Each row was made from one walk, in order. Every step used is in the known rows, and no mark comes twice. Write each row's walk.
Known rows:
mativ > vapit > sopuni > rutad > bafe > nebe > lepi > lilakal: [ 144  213  210  -67 -158  110   32  164  163  163  181  370 -185 -200
 -101   91  -85  292   80  -68  124  146  -65 -115  274 -119   44   24
   82 -274  215  -57  -64 -199 -128 -230   83 -147   81 -453 -224 -192
  -87 -101  675   25   93  -65 -322  150   41  402   80  -21  -11   34
  -47 -241   64  148 -133  -25 -190   41]
vutud > lepi > mativ > sopuni > vapit: [ 368  101  229   63 -142 -247 -261 -161    0    7  214   54  101 -250
   53   -7  -92 -302  259  222 -240  -62   50 -309 -274  282 -275  -11
  -73  167  -80   65 -217  -28  -66 -207   20  177 -465   79  -71  630
   30 -182   20  -64 -205 -166  -17  123  488  421  168   11 -137 -107
  414  321 -209  -45   24  181  107 -100]
bafe > rutad > vegiv > lepi > lilakal > vutud > mativ > sopuni > vapit: [ 248   99  391 -219 -177 -143 -404  -12 -107   11   90  112   24 -391
   41  -14 -163 -252  -40  -12  -13  -44  128 -310 -156  197 -304 -245
   55   45  -39  268 -133 -115  -88 -170   85   69 -501   49  -71  385
    9 -258  172 -133   28 -233   47   92  476  223  133   39 -192  -83
  147  134 -150   42  -15    1  -49  -95]
mativ > sopuni > bafe > vapit: [ 255  177  261  -60  255 -122 -196 -307  -61  -49  278   49  300 -105
  135   76 -148 -490   -2   84 -281  175  131  -69  295  441 -122 -126
    3   66   -2  146 -322   -5 -380 -164   49  -12 -455  118 -164  556
  -63  -13   70  -31   90  -12  -39  128  391  137   44  152 -293  -53
   10 -108 -169 -312   -5  122  151  -40]
vapit > rutad > bafe > lepi > vutud: [ 133    3  386 -270   54   96  259 -219  277 -129 -101  169  -79 -112
   75  131  329  200 -147  -76  104   51   55 -308   95  -47   35  -20
 -105  119  296  290  -16  182  143  -10   79 -155 -203  -11 -190  -34
  423 -306  153 -109   44  -62   44  254   62   93  106    2 -143  -94
 -509 -110  -98  123  148  415 -159 -189]
bafe > nebe > vutud > lilakal: [  49  -70  304 -110  -91  194    0 -245  322  289   26  115 -289  390
 -300  -27  -47 -263  193  327  -99  241   36  105  391 -373  289 -276
 -132   19 -104 -200   69 -211  137  -20 -391 -135   63 -189 -211   52
   38 -406  336  -73    4 -120 -204   18  -45  175 -183  393  -20  -70
 -153  -66  256   54 -200  120 -201  209]
vapit > rutad > vutud > mativ: [ 224  -11   62 -186  222   95 -209  -66  -59  455 -316  -20   49   34
  -40 -175  -84 -289 -102   48 -204  193   22 -150 -153   45  259 -339
 -132   67   49 -351   65  -48   82  -62 -130 -206 -210  138  207  -37
  148  -86    6  172  198  -16  141  -68   -6   64   82   46   51  -36
 -383   92  -52  195   98  -31 -182    7]
lepi > lilakal > bafe > vapit: [ 178   82  275  276  115   24  -40 -158  -92 -372  149  -34  223  125
  -60  273  134 -198  -31 -154  -51   88  274   24   55  287 -216 -170
    3  -49  -57  -69 -127   73  -39 -162   77 -122  -47 -149 -229  160
 -109 -169  357  111    5 -131 -100   55  204   87  271  247 -198   20
   76 -329 -447  203   63  208 -127  -73]
lilakal > bafe > rutad > nebe > lepi > mativ > vutud: [ 253 -120  194   27    4  194  170   91   86    9 -107   44  291  109
 -100   76  331 -100   11   52  -40   78  114 -263 -420   38  124  180
 -267   61   35 -120   15  393  225 -119  -45 -313   10 -399 -301   79
  287 -189  211 -101   75  -36 -372  156 -440   55   18   45  220  -46
  -16   58  -36   -4   29  208 -178  -95]
lilakal > bafe > rutad > vapit: [ 120  -31   49   34  248   76   68 -208  -66  113  -72  145   36   -7
   88  166 -127 -206  117 -136 -132  -27  282   82 -193  318 -273 -316
  340  -84   27 -246  195  -60  -43 -146  206  -52  -34  230  -96   29
  210 -182  268  161  313  -20  -98  305  244  215   35  111 -289   17
   -5 -389  -76  281  -54  -38 -356 -110]
bafe > rutad > vutud > mativ: [ 222  -63   43 -256  194  253 -204  -19 -113  415 -261   28  110   78
  -68  -19  -92 -403  -76  -17 -130  202  133  -93 -235  117  183 -400
  -97  154  -49 -323  153  -17   72  -50 -227 -222 -243   98  119    6
   84 -250   54   99  281   -5   67   45  -73  -42   -9  169   54   36
 -277   49  -34  243  -24  -41 -246  -67]
vutud > mativ > sopuni > vapit > rutad > nebe > lepi: [ 188   79  142  -91  132  224 -112  246   69  388  128  183   27   51
   -2 -154 -295  -15   35    1 -291  117 -201 -149   70   69  237   69
  -47 -109  195 -487   62  -33 -163 -141  101   34   15 -131 -112  188
  -37  115  298  250   11   42 -217  213   85  407 -150  -32   33   36
 -248  -77   93 -100    5   58  -62   55]
nebe > vutud > mativ > vapit > bafe > lepi > lilakal: [  39  184  177 -137  -25  179  -70 -123  287  -44   40  234 -187 -256
   41   97   73  118  -98   43   58  155  -10 -299  267 -139  204 -200
  -65  -89  250  -70  -97  -94   31 -158   46 -109  -25 -193 -158 -292
   63 -157  389   28   43 -117  -29   66  227  273  227  153 -131   87
 -244  -16 -116  374  141  304 -124  -90]
rutad > nebe > vutud > lepi > lilakal > bafe: [ 125    3  164  394    6  284  -26  174   11 -185   33   96  -56  198
 -280   84   84  322   40 -111 -107  223  107  136  -41 -134   72 -279
 -136  -92    9 -398  144 -136  157 -197  -47 -168  426 -407 -322 -160
 -152 -432  535  221   81  -79 -137  -68 -118  226  402  203  -30  115
  -57 -193 -395  287  -38  517 -186  -37]
vegiv > lilakal > vutud > mativ > sopuni > rutad > bafe > nebe > lepi: [ 214   39  230 -391  149  101  193  186  -31  570  292  555 -136  -70
  -28   75 -206  150   28 -125  -46  177  -46 -148  283   27   25  -65
   66   27  315 -113  175  -86  -18 -167   93   -2   31 -525  -69 -120
  -50 -227  402  107  245  129 -162  493  -90  140 -144   75   37   44
 -338  -40  149 -108 -102  -49 -147   30]
lepi > mativ > vutud > lilakal > bafe > vapit > rutad: [ 266  -24  354  215  -65 -232  -94 -295   64  109 -126 -169  431   71
   42  -68  116 -247 -109    8  -91  117  122  -85   62   82 -172  -13
 -123 -130 -106  -16  -99   87  -24  -83   87 -146 -170   33   11  109
  323   47  113  -47  -97  -97   60 -117  161  142  169   79  -45 -180
   49 -230 -226   31  225  -77   -4  156]
vutud > mativ > vapit > bafe: [ 254   85  107  -48  288 -242 -283 -247   89  197  -81  273  157 -433
  283  -59 -145 -207   90  228 -352  114 -250 -353  148   33  -11 -129
 -134   92  142 -227 -320   19 -127 -238   87   97 -352   46  170  260
  351  185   34   18   39   97   75   85  338  274  223  182 -110 -224
   15  -30 -140   30  141   27  -21  114]
vapit > rutad > vutud > lilakal > lepi > bafe > nebe > mativ > sopuni: [ 357   82 -177 -142   18   40 -219  -96  181  384  165  551 -177  -74
   50  -11 -296  -96  301   32 -182  131   20 -191  -12  -48  191 -146
  -91   82  148 -248   73 -490 -122 -108   83  194  -23 -103  -43 -158
   -6 -139  299  -12   72  148  151 -139  149  398  219   60  148  141
  153   -2 -172 -100  199 -118  -39  142]
rutad > sopuni > vapit > bafe: [ 165  264  148   94  298 -149 -261 -421  101  176  185  240  154 -311
  236  -79 -143 -286  103   76 -232    2 -223 -201  286  316  -86 -179
   61  104  170 -103 -265  -26 -337 -170  160 -217 -429  190   67  601
  356  152  276   30  -45   14 -145  395  695  522   39   58 -264 -252
 -206 -175  -48 -129 -125   84  -57   45]
vutud > lilakal > lepi > bafe > nebe: [ 326  -16    1  -74 -264   32    5  -33   78  233  161  450 -191   67
  -80   51  117  175  262  -63   49  312   23 -188  249  108 -137 -153
  -71  -38  -47 -320  -40 -351  126  102 -153   66  357 -512 -187 -461
   15 -243  711 -212   39  177   31  186  -61  262  409  241   76  164
  143 -363  -88  -59  138  118 -109  -26]
vapit > sopuni > bafe > rutad > vutud: [ 152  188   23 -227  115  416    0 -207    3  383  -25  173  191  111
 -149   16  -38 -405  -25   68  -76  273 -124   42   84  157  401 -260
  -93  -88 -163 -164   -2 -277 -492 -104 -252 -302 -189   26 -160  205
   31  -83  497 -116  160   16  -67  192  -18  157  -43  137 -149  181
 -155 -304   -9  -76 -367  -74  -20   -9]
vapit > rutad > bafe > lepi > vutud > mativ > nebe: [ 264 -143  192 -109  150 -136 -110  -71  151   -1 -414 -291  -65 -249
   96 -282  -41   26 -126  -59  -87  126   72 -320   85 -125  314  -14
 -234   82   89    7   63  262  199   31  -20  -83 -181  231  225 -314
  453    7    3  121  109  243  113  -49 -222  -38   95   25   46 -441
 -692   84   39  182  386  250 -221 -212]
vapit > sopuni > bafe > nebe > mativ > lepi > lilakal: [  40  174   78   46   27  -12 -133 -141  235  129  112   27   21 -153
  -38   71  146  173  202  -75   74  213  112 -130  549  110  367 -167
    8  -43  178 -174  -40 -153   35 -112  -54 -424  190  -58 -378  -82
   16 -224  496   91  304  -32 -216 -131  -16  238  195  114   25  -43
 -265   18   33  279 -109  266 -159  -34]
nebe > lepi > bafe > rutad > vegiv > lilakal: [  93   60  343 -176 -257   86   22 -117 -279 -235  170  303  113   26
 -404   70  180  256 -205  -95  185  102   62 -302    2  -67  204 -145
   89  -88   69 -223  131 -220  122  -58  -32 -173  141 -746  -36 -431
  -24 -231  607 -243  119  209 -129  246 -220   94  283  207 -229  272
 -316 -239  -10  457 -191  212 -130  166]
vegiv > lepi > bafe > rutad > sopuni: [ 158   75  -75  -42   12  148 -284 -245 -215   89  120  179 -136  -39
   52   28  -85 -101   50 -215  173    0  190 -167  -82  256 -205 -246
  291   44  164 -142   97 -269 -162   82   20 -378 -168   87  106 -228
  161 -121  288   -7  116  261 -180  384  239  491  216    0 -173  -35
 -128 -464 -153  145 -158   68 -279   38]
sopuni > rutad > vutud > lilakal > lepi > mativ > nebe: [ 310  -75   72   62 -236  114 -108 -147  261   99 -141 -301   77  -19
 -187 -260  150 -150   88  313  -26   30  101 -336   82  -45  459   67
 -352  139  -84  -86  110   67  205    5 -240 -169  -69   -5    3 -164
  352  -31  261 -120  -80  126   78    0 -299   72  153   63  254 -313
 -183   48   57   72  177  296  -17 -184]
lepi > lilakal > vutud > mativ > sopuni > rutad: [ 295  152  -18  -79  -42 -101 -385  111  -77  365 -137  165   66 -350
  119 -156 -283  -42   21    9  124   68  152 -225 -128  -51   11 -108
   46   96  132  168 -251 -246  -60 -228  137   -9 -425   94  163  251
  -67 -200  -18   -6  171 -200  111  -47   81  146   16 -171   -8 -255
  -13  -72    7  -81  100   12    1   21]
vegiv > lepi > mativ > sopuni: [ 368   51  165  -33 -106 -112 -131 -165   57  -85  272  360  -96 -216
   66   66  183   -4   99  192 -140 -171   92 -495 -285   28  -71  -54
 -153  216  204  103 -116 -126  204 -172  173  126 -387    6  -36  240
  171 -151  -22 -258 -104  110  192  -82   77  292  297   85  117   59
  335  303 -307  102  119  354   78    6]
nebe > lepi > mativ > sopuni > rutad > vegiv > bafe > vapit: [ 289  149  351  -19   65  -84 -158 -182  -90 -142  423  151  324  162
    6   93 -134 -209   60  -34  -71  -35  292  -38  -54   75 -171  152
  142   78  151  -19 -116  189  -68  -42  105 -216 -275 -217  -31  166
  -23  -29  148    9  -13   32 -208  344  225  -30   11  111 -195  197
  176 -249 -195  -26  -40  105   45   -7]
lepi > mativ > nebe > vutud > lilakal: [  79 -145  339   10 -138   97  -86 -300  362   42 -109 -207 -220  354
 -336 -143  -14 -337  159  479 -125  158  115  -48  281 -454  412 -136
 -251  122 -106 -193   77  -49  255  -42 -393 -136  -37  -62  -98   28
  159 -292  126    6 -102  -74 -157  -83 -171  153 -125  346   35 -245
 -259  105  231  168 -101  289 -149  107]
vapit > rutad > sopuni > bafe > nebe > vutud > mativ > lepi: [  53   12  -47 -159  326  -34 -176 -248   12  545  -72 -243  125  -72
   45 -133 -169 -135  114    8 -165  249   85  -30  435  145  415 -224
   -1  124   43 -331   92   16   31   -9 -202 -342  -26  235  -52  -29
  168 -141  -43  299  353  150  -79   32  -71   24  -91  193   24 -166
 -432  322  145   84 -131  167  -44  -10]
rutad > vegiv > bafe > vapit > sopuni: [ 209  179  247  160  202  -36    7 -348  -47 -172  360  116   96  129
   99  146   18 -156   50  -65  -90 -125  -23 -116   51  -15 -142  -40
   59 -104   49  -35 -309  -58 -294  -39   61 -424 -416  194  181  475
  217   57  365    5   36   36 -124  220  438  202  224   20 -265  -16
  122 -266 -301  174 -135  -15   18  180]
rutad > vapit > bafe > lepi > vutud: [  70   70  240 -260  185   85  205 -286  345 -130  -78  246  -62 -162
  162  137  312   77    3   19    6  -50  -15 -325  209  104   81  -92
 -140  150  298  271  -28  151  142  -52   37 -170 -233  156 -243  157
  510 -239  134  -64   37 -190   23  275  195  147   27   67 -109  -90
 -485  -98  -75  209  122  403 -109 -243]
lepi > vutud > lilakal > bafe > vapit: [ 184  -32  386  209  114  -21  -30 -220    4 -328   89  -93  229  243
  -84  199  118 -302   45   43 -120   82  275   45  134  159 -234 -170
  -89   78 -126   26 -107  113   59 -154  -92 -132 -172  -81 -243  400
   16 -298  181   63  -37 -185  -99   70  165   33  176  311 -169 -123
   58 -251 -353  108   49  202 -133  -18]
lilakal > bafe > rutad > nebe > vutud > mativ > sopuni: [ 318  -21  -36    0  190  136 -236   97  -79  229  -34  379 -108  -71
   74   34 -435 -182   -9  -80 -239  108   71  -32 -424 -201   17 -261
 -100   86    1 -229   -2 -179  -44 -221  139  228 -289  131   69  165
  -25 -239  -87  110  159   72  145 -140   67  189   23  192   57   86
  108  207 -226   40   85   54  -47   72]
sopuni > rutad > mativ > lepi > lilakal > bafe > nebe: [ 228  153  -23  138   64  134   56  117   65  345  102  344   -3  -63
  -35   31   75  339  242 -281   72  209   50   71  223  139  179 -141
   35 -159   -7 -188   41 -193   13 -137  -19 -173  399 -340 -383 -267
 -123 -240  676   24  223   61 -215  125 -200  116  178  171   67   91
   68 -327 -125   41    0   69 -278  -54]
vutud > mativ > sopuni > vapit > bafe > rutad > vegiv: [ 285   52  364 -230   -3   18 -351 -163  -37  -76    4  115  458 -202
   -7  -21 -103 -119 -113  -49  -26   91   25 -148   -2  -62   90 -171
  -14  200  -22 -225   18 -132 -132 -154   15   38 -463 -132   36  202
  166  -18  321 -268  197  171   43   46  247  -46  -65  141 -169  114
 -111 -144   65  -23 -228   47  -19  168]
nebe > vutud > lilakal > bafe > vapit > sopuni > rutad > mativ: [  54  231    4   65  464  413 -161  -96  150  366  152   65  111  146
  -57  -72 -300 -361  223   65 -229 -202   28  -31   32  214  347 -202
  135   28   64  -19   55 -199 -387 -194 -168 -527 -212  248   10  462
  -25  -92  264  417  177 -241 -413  315  240  206 -178 -138  -79 -179
 -103 -274  -77   35  -95 -255 -298   57]
vegiv > lilakal > lepi > bafe > vapit > sopuni > rutad > nebe > mativ > vutud: [ 129   85  -95   40  215  249  -76   31   68  153   48  123  150  -19
  -86   38    1 -239  -38 -125 -105    2   15 -290 -271  268  341   58
  -74  -77  125   -5  -37  258 -161   -6  -34 -638   10 -148  -67   43
  327 -161  380   45  229 -100 -385  180  -88  127  148 -114  147 -209
 -184 -127  -31  -97  229 -143 -240    5]
lilakal > vutud > lepi > mativ: [ 283 -215  384  -35 -164 -115  -43 -196  124  257   21 -139  221  166
  -48   86  501 -177  152  197  -50   67  207 -349   17  188 -195 -161
 -329  516  131 -124  190  147  461   33 -278 -222 -155   45  -90  223
  360 -474 -137  -74   -8 -159  210  131   48   48  204  122  197  -99
  -49  236 -137  175   35  482   94 -128]
mativ > sopuni > vapit > rutad > bafe > lepi > vutud: [ 186   73  376 -256    8   -3  168 -197  257 -136  -33  238  -88 -257
  134  102  162  130 -103  -55   55    4   27 -324  -10  -16  -76   14
  -74   94  237  395 -108  133   13  -89  158  -16 -358   47 -191  163
  364 -282  106 -123  -38 -113   59  244  240  198  106  -30 -193  -99
 -323   11 -143   28  167  322  -87 -208]
mativ > nebe > vutud > lepi: [  56 -150   29  -37  102  249 -133 -143  119   92  -79 -412   28  269
 -297 -101  -61 -218  220  159 -348  124  -13   10  208  -14  480 -215
 -353  200 -134 -334  396  -43   57  137 -530 -211  139   39   97  -64
  148 -291  230  267  -21   49 -100  -83 -151   17 -102  174   51 -179
 -405  118   22  255  -78  395    9  -36]
vegiv > lepi > mativ > vapit > rutad > sopuni > bafe > nebe > vutud > lilakal: [ 104   11  400 -184 -172   52 -140 -266  314  526  162  180 -342  105
 -215 -161 -167 -241   72  410 -141  186  -39   26  478 -284  122 -199
  -49 -135    6  117   92 -168   -5  -71 -334 -230  -87  -94 -218  -90
  236 -297  144 -146  -19 -105 -180  131  181  340  -65  284   29 -136
   25   32  207 -145 -184  -45  -85  248]

Which walk is each row?
[ 366  175  247 -198   17  -92   81  -74   86  520  382  505 -178 -317
  108   19   68   76   92   46 -152  193 -261 -181  429  238  -57  -17
  -55 -278   58  290 -209  -91 -251 -118  -88 -100 -103 -126 -269  -23
  230  -49  410 -335  146  100  -75  318  198  260  208  126   42  -16
  286  -78  -43 -365 -115  -64   85   71] | vegiv > lepi > mativ > vapit > sopuni > bafe > nebe
[ 129  128  264 -343  179  166  172 -158  258  -83   -7  209 -135 -250
  138   76  215   75   49  138  -31  -17  -66 -387  186  104  137    0
 -149   10  239  499 -194   36  -94 -119  -99 -190 -290   98 -347  173
  281 -236   88  -35   88 -217 -123  310  164  227  164  -93 -160 -130
 -282  -22 -184   45   55  310  -43 -221] | rutad > mativ > vapit > sopuni > bafe > lepi > vutud
[  91  131  256  -96  -66  101 -174   75  143   44  -93 -106   43  -61
 -184 -156 -102  -18  -74   11  -20  258   73  -95  435   22  330  -94
 -128 -205  113 -138   85  -89  -41 -130  -60 -231  104 -251 -193 -293
  -65   31  481  208   78  -67 -199 -101 -117  240   10   38   26  -21
 -559 -117   64  246   -4  137 -112 -138] | sopuni > bafe > vapit > rutad > vutud > mativ > nebe > lepi > lilakal
[ 371   46  223 -142   11  -97   36    0  139  724  212  474   11 -163
  106   22  -56   64   73 -209    0  252   -8  -21  171   89 -155 -114
   20  196  145  -21   84   -6  -75  -67   18  -96 -133 -126  -63   72
  218 -357  315 -209  214  157   79  348   86   35  -26  126   78  -31
    9 -114  146 -422   23  -54 -102  -11] | lilakal > vutud > lepi > mativ > sopuni > rutad > bafe > nebe
[ 344  101  209 -270  139 -153   43  -38   15  690  132  445 -170 -291
  221  -23  -75  -44   96  -27 -100  344 -212 -101  465  152 -125 -158
  -64 -185   36  186 -279 -162 -280 -114  -85  -38 -154    0 -177   67
  160 -125  290 -182  295   15   20  288  225  202  146  110  -47 -120
   46 -119   20 -394  -74 -157   50   61] | lilakal > vutud > mativ > vapit > sopuni > bafe > nebe
[ 329   94  298  -17  -71 -201 -183 -347   55  332   94   12  446 -176
  175  -77  -43 -302 -165   24 -173  117   48 -181  280  337 -234  -63
  -83 -106   15  171 -123  -81 -256  -46  191  -20 -351  207    8  159
  334  155   68 -137   -2  -37  272  -22  464  239  150  -33  -58  -94
   22 -150 -198 -193  198  -70  273   78] | lilakal > lepi > mativ > sopuni > bafe > vapit > rutad
[ 184    0  470 -315 -158  -82 -216  -46   -4  -38 -234 -110  150 -144
 -117 -157   78  138 -144   88   86  140    5 -279  123 -304  214  -16
  -62  -20  179 -237  -20 -179   52 -120   13   62 -158 -312  -16 -302
   89   70  257  -80  126   12   54  -98   54   64  145  -64 -147   24
 -303 -188   53  105  -70   70  -16  217] | nebe > lepi > lilakal > vutud > mativ > vapit > rutad > vegiv
[ 300  -66  177    7 -208  -25 -185  -49   61  302   49  117   26  -54
  -27   46  -95 -234  201  226 -221   92  -15 -167 -347  -87 -124  126
 -119   -8  -50 -172    0  197   -4  -52 -204   15  -67  -37 -116 -103
  237 -184  -89  -66 -121  -24  -87  196  104  242  233  221   19   40
  582   34 -185   91   71   53   33   -1] | vegiv > bafe > rutad > nebe > vutud > lepi > mativ > vapit
[ 131   51  -73   94  177  -24   -4 -239   16   98   14   59   31  -57
  130   83 -101 -192  188  -60 -148 -106  -29 -152 -132  175 -212 -205
  105 -106  -52 -184  -26 -215 -281  -82  -21 -373 -308  401  232  378
  417  -79  355  132  184  -33 -109  139  338  384  173 -100 -160 -136
   74 -165  -88  289  -74 -208 -134   57] | mativ > vutud > lepi > bafe > rutad > vapit > sopuni
[ 298   71  160   39   51  -66  100 -197  139  289  240  244 -183 -164
   63  178  -70 -136  162  165 -228  -52 -286 -227  -82 -128 -117   51
 -128  -96    5   -5 -158  -42 -289 -199 -113  -99 -409  173  132  283
  381  -63  135  -28  -43    7  -18  188  385  386  231   52   14 -132
  452  176 -205   38 -113 -188   85  201] | rutad > bafe > nebe > vutud > lepi > mativ > vapit > sopuni
[ 237  144   38 -258  -58  422    6 -185   43  446   40  216  205  -17
 -135   76   -7 -423  -28  184  -87  195 -109  -91  -28  193  226 -190
 -157  -84 -169  -42   34 -216 -430 -128 -253 -219 -246  -23 -211  110
  155 -108  408 -201  111  -34   43  240   78  196  116  117  -19  184
  143 -157 -127  -88 -273 -131   87  -62] | lilakal > lepi > mativ > vapit > sopuni > bafe > rutad > vutud
[  50   -3  433 -145  -33   18   38 -284  412  -31    0   58 -203   48
  -23 -100  137   -6  121  415  -41   88  100 -180  465 -228   23 -242
  -75   85  113  180 -113 -147  170 -148 -218 -302 -291   86 -282  437
  279 -463  169  -93  100 -241 -122  122  182  288  114   94 -192 -249
 -303   13  130  113  -32  331 -173   -8] | rutad > vapit > sopuni > bafe > lepi > vutud > lilakal
[   6   78  360 -270  -82   25   14 -239  134  292 -110   82 -164 -104
  166  -14  336   33 -160  -77  376  252  159 -304  529   29  -80 -352
  -11   87  358  179 -122 -258   -2   18  103 -306  -76   69 -244  -87
  140 -330  276  -47  198 -247  178  265  260  275  250  -43 -263 -130
 -632 -333  -54   46   31  348  -48 -140] | vapit > rutad > sopuni > bafe > lepi > lilakal > vutud
[ 322  -50  184    7 -197 -128   10  -64  -27  201   99  195 -103 -170
 -135  130   49  -61  190  260 -208   71  -63 -246 -244  -31 -102   71
 -187  -70  -67  -21    6   91  106 -189 -213  158    9 -306 -146 -238
  158 -259  -12  -81 -141  -47  -21  150   43  251  388  251   54    2
  580  218 -304  178   74   57   60   52] | vegiv > lilakal > bafe > nebe > vutud > lepi > mativ > vapit
[  91  222  277   49 -123  156 -181  147  189   91  145  224   42  -46
  -84  -70 -103  117  -76  -74  -25  235  -10  -53  351   16  149  -79
  -27 -215  215 -217  -43 -174 -149 -176  146 -171   94 -238 -379   32
 -123  -33  526   66   61  -96 -211  -55   87  437   38   40  -27  141
 -290 -237   49   48  -13  193  -57  -19] | mativ > sopuni > bafe > vapit > rutad > nebe > lepi > lilakal
[ 173   72  215 -158  198 -213 -236 -141  138  253  -89  300  107 -402
  247  -18 -103 -153   61  191 -217  152 -215 -366  326  -23  -66 -161
 -161   97  239 -166 -237  -32  -74 -248   93   57 -259  -72   49  177
  297   92  107   84   61  -55   67  123  308  286  178  170  -66 -192
 -151  -62 -102   93   96   31  -12   50] | nebe > lepi > lilakal > vutud > mativ > vapit > bafe
[ 126  111  142  361   85  106 -292   85  120  385  -84  -75  290   80
   47 -194  -71  -27 -212 -295 -146  258  -78   60  113  134  234 -140
  -48 -150    0 -567  -13  140 -146  -29   96 -351  106  287 -182  181
  198   17  295  109  113   37   18  -92   78  182  121  186   31   -5
 -216 -299  -14  -52  252   75 -143   25] | vutud > mativ > lepi > lilakal > bafe > vapit > rutad > nebe
[ 161  -87  -92  -71  174  332  -84   48  126  121 -140   82  157   73
  -56   64   99 -240   60 -119 -102  123  119 -259 -337  214  331    7
 -135   60  110 -223   83  238    6   75  -64 -438  167 -210 -196 -157
  293 -204  377   10  275   14 -360  103 -252   84  101  -27  170 -114
 -229 -193   -1  -81  209   36 -336  -72] | lilakal > lepi > bafe > rutad > nebe > mativ > vutud
[  43   51  387 -155 -199   -7  -74   26  135  316 -124  154  -82  -19
   42  -12  149  -70  -41  -86  226  189   31 -243  297  -17  -96 -220
 -113   39  213  -17  -97 -213  -19  -51  133  -86  -21   -8 -297  195
   52 -249  339   23   29 -362  100  107  173  336   67   29  -97  -75
 -412 -280    2   46   15  170  -30 -103] | mativ > sopuni > vapit > rutad > nebe > lepi > lilakal > vutud
[ 204   19  350  -95  -80  -95 -274 -213  -34 -290 -119 -315  492   75
 -188 -160  145  -17 -107  -19  -45  150   67 -169   60  -24  238    8
 -111   92  -28 -350   17  -72  -54   31 -141 -176 -142 -276   70 -108
  159   71  387 -116   30  142  -30 -148   22  -70  142  -18 -164   76
 -276 -273    2  -19   -9  129   30  183] | mativ > vutud > lepi > bafe > vapit > rutad > vegiv
[ 176  122  455 -229 -239 -150  -26  -51 -165   95   94  386   21 -240
 -261 -121   25  280 -267 -111   73   14  -81 -279   27 -111  122 -137
  -12 -197  105  147  101 -128  126 -123   75 -120 -112 -457  -20 -202
  198 -207  360 -261   82   22    6   90   29  159  169   84  -82   97
 -337   99   42  305  -25  -24  -51  193] | bafe > nebe > lepi > vutud > mativ > sopuni > vapit > rutad > vegiv > lilakal
[  57  -81   77   34  197  112   28 -228   75  137 -148   -3  -80   95
  -43   54 -285 -313  128  -15 -164   12  269  184  -53   88  -64 -308
  250 -120  -86 -236  300  -56  -44 -125   44  -63   17  259  -82  -72
  249 -200  256  220  250  -31 -144  221  132  180 -110  216 -232  -80
 -118 -313   70  280  -74  -82 -364  -89] | mativ > nebe > vutud > lilakal > bafe > rutad > vapit
